Below is a small trained network, with its code and all its weights. Each question gives an input and a class and asks what happens when units are switched off, that is, made to give their printed mean instead of their output.

import numpy as np


def w(rows, s, z=0):
    codes = np.array(rows[::2]) - 128.0
    scale = np.full(codes.shape[1], s)
    scale[-1] = z or s
    return codes * scale


def f(y):
    return np.maximum(y, 0)


def log_softmax(a):
    a = a - a.max(-1, keepdims=True)
    return a - np.log(np.exp(a).sum(-1, keepdims=True))


def net(x, mask):
    res = np.array(x, float).reshape(1, 7) / 4 @ E
    y = f(res @ A[0][:, :-1].T + A[0][:, -1])
    res = res + np.where(mask, y, B[0][:, -1]) @ B[0][:, :-1]
    return log_softmax(res[-1] @ U[:, :-1].T + U[:, -1])


A, B = {}, {}
E = w([
[21,253,130],'x0',
[6,24,156],'x1',
[127,126,128],'x2',
[130,127,130],'x3',
[126,127,129],'x4',
[58,137,7],'x5',
[128,129,128],'x6',
],0.017)
A[0] = w([
[40,125,129,164],'N0',
[98,184,122,168],'N1',
[80,73,119,178],'N2',
[89,103,167,67],'N3',
[93,152,64,5],'N4',
[147,100,2,253],'N5',
],0.02,0.0059)
B[0] = w([
[101,139,167,215],'N0',
[139,168,186,217],'N1',
[131,6,205,206],'N2',
[89,138,101,171],'N3',
[144,186,180,194],'N4',
[138,111,39,251],'N5',
],0.022,0.026)
U = w([
[254,110,111,242],'0',
[165,61,167,175],'1',
[124,127,26,138],'2',
[53,53,79,100],'3',
[184,180,160,220],'4',
[4,141,139,131],'5',
[127,238,103,10],'6',
[125,115,206,10],'7',
],0.018,0.012)

Each question gives the input, the list of numbers given to net, and the class t.
The units are the neurons (one row each of A and B). Each row of codes is followed by its name. A weight is (code - 128) times the scale printed after its matrix; where a second scale follows, it is the last column's (A, B and U).
mask holds one flag per neuron, in row order. A switched-off neuron (its flag False) gives its mean, the last column of its row in B, instead of its output. The means were averaged over made-up inputs and are rounded, as every weight is.
A unit's drop is (log p(t) with every unit on - log p(t) with that unit switched off) / (log p(t) with every unit on - log p(t) with every unit switched off).
The circuit of an input: a set's keep is (log p(t) with only the set's units on - log p(t) with every unit switched off) / (log p(t) with every unit on - log p(t) with every unit switched off). Starting from all 6 units, units are removed one at a time, each time the one whose removal leaves the highest keep (on an exact tie, the one counted first), for as long as the keep stays at least 0.8.
units of the circuit, in order: the units of the circuit, biggest drop first
most important unit: the unit with the biggest drop
top k neurons: the k neurons with the biggest drops, biggest first
drop of u: that unit's drop, to one decimal
input [-3,-2,-2,6,7,-8,6], class 0: top 2 neurons -> N2, N0
input [2,4,6,4,-3,-8,-4], class 5: most important unit -> N3
input [4,2,6,6,0,7,0], class 7: top 3 neurons -> N4, N2, N1
input [1,8,5,6,3,-6,3], class 5: top 3 neurons -> N3, N5, N0
input [1,-4,1,8,-8,5,-1], class 6: top 3 neurons -> N4, N2, N1
input [3,0,-8,8,0,-2,6], class 4: top 3 neurons -> N2, N5, N3
input [6,-2,-8,-6,-3,0,-3], class 4: units of the circuit, in order -> N5, N2, N1, N3
input [2,7,-8,8,-3,8,-4], class 7: top 3 neurons -> N2, N4, N0
input [-7,-5,1,-3,3,1,-4], class 2: units of the circuit, in order -> N5, N2
input [4,3,-5,-5,8,2,-2], class 7: units of the circuit, in order -> N5, N2
input [0,-2,-4,-8,-1,-3,7], class 0: top 3 neurons -> N2, N1, N0
input [8,5,-6,-1,6,6,-2], class 7: top 2 neurons -> N2, N4
input [8,2,-3,7,5,7,-7], class 7: top 2 neurons -> N4, N1
input [-7,1,-2,1,5,3,-8], class 3: top 2 neurons -> N5, N2
input [8,2,-2,0,6,2,-4], class 7: units of the circuit, in order -> N1, N5
input [-5,0,1,-3,-3,8,-6], class 2: units of the circuit, in order -> N5
input [1,4,-3,6,8,2,6], class 7: top 2 neurons -> N2, N5
input [-6,4,4,-4,8,1,-5], class 3: top 4 neurons -> N1, N4, N3, N5
input [5,2,2,4,6,7,-3], class 7: units of the circuit, in order -> N4, N2
input [7,1,4,7,-8,1,2], class 7: most important unit -> N5
input [-3,-1,7,-7,-1,-2,-2], class 0: top 2 neurons -> N2, N0
input [5,0,8,-1,3,7,1], class 6: top 2 neurons -> N4, N5
input [1,8,7,-8,-8,8,-3], class 7: drop of N0 -> 0.8
input [2,-1,7,8,3,3,-8], class 6: drop of N5 -> 0.0
input [-5,1,-4,8,-5,3,-5], class 3: drop of N2 -> 0.1
input [0,-2,6,-7,4,3,0], class 2: drop of N5 -> 0.2
input [0,2,-5,8,0,1,-3], class 3: most important unit -> N1
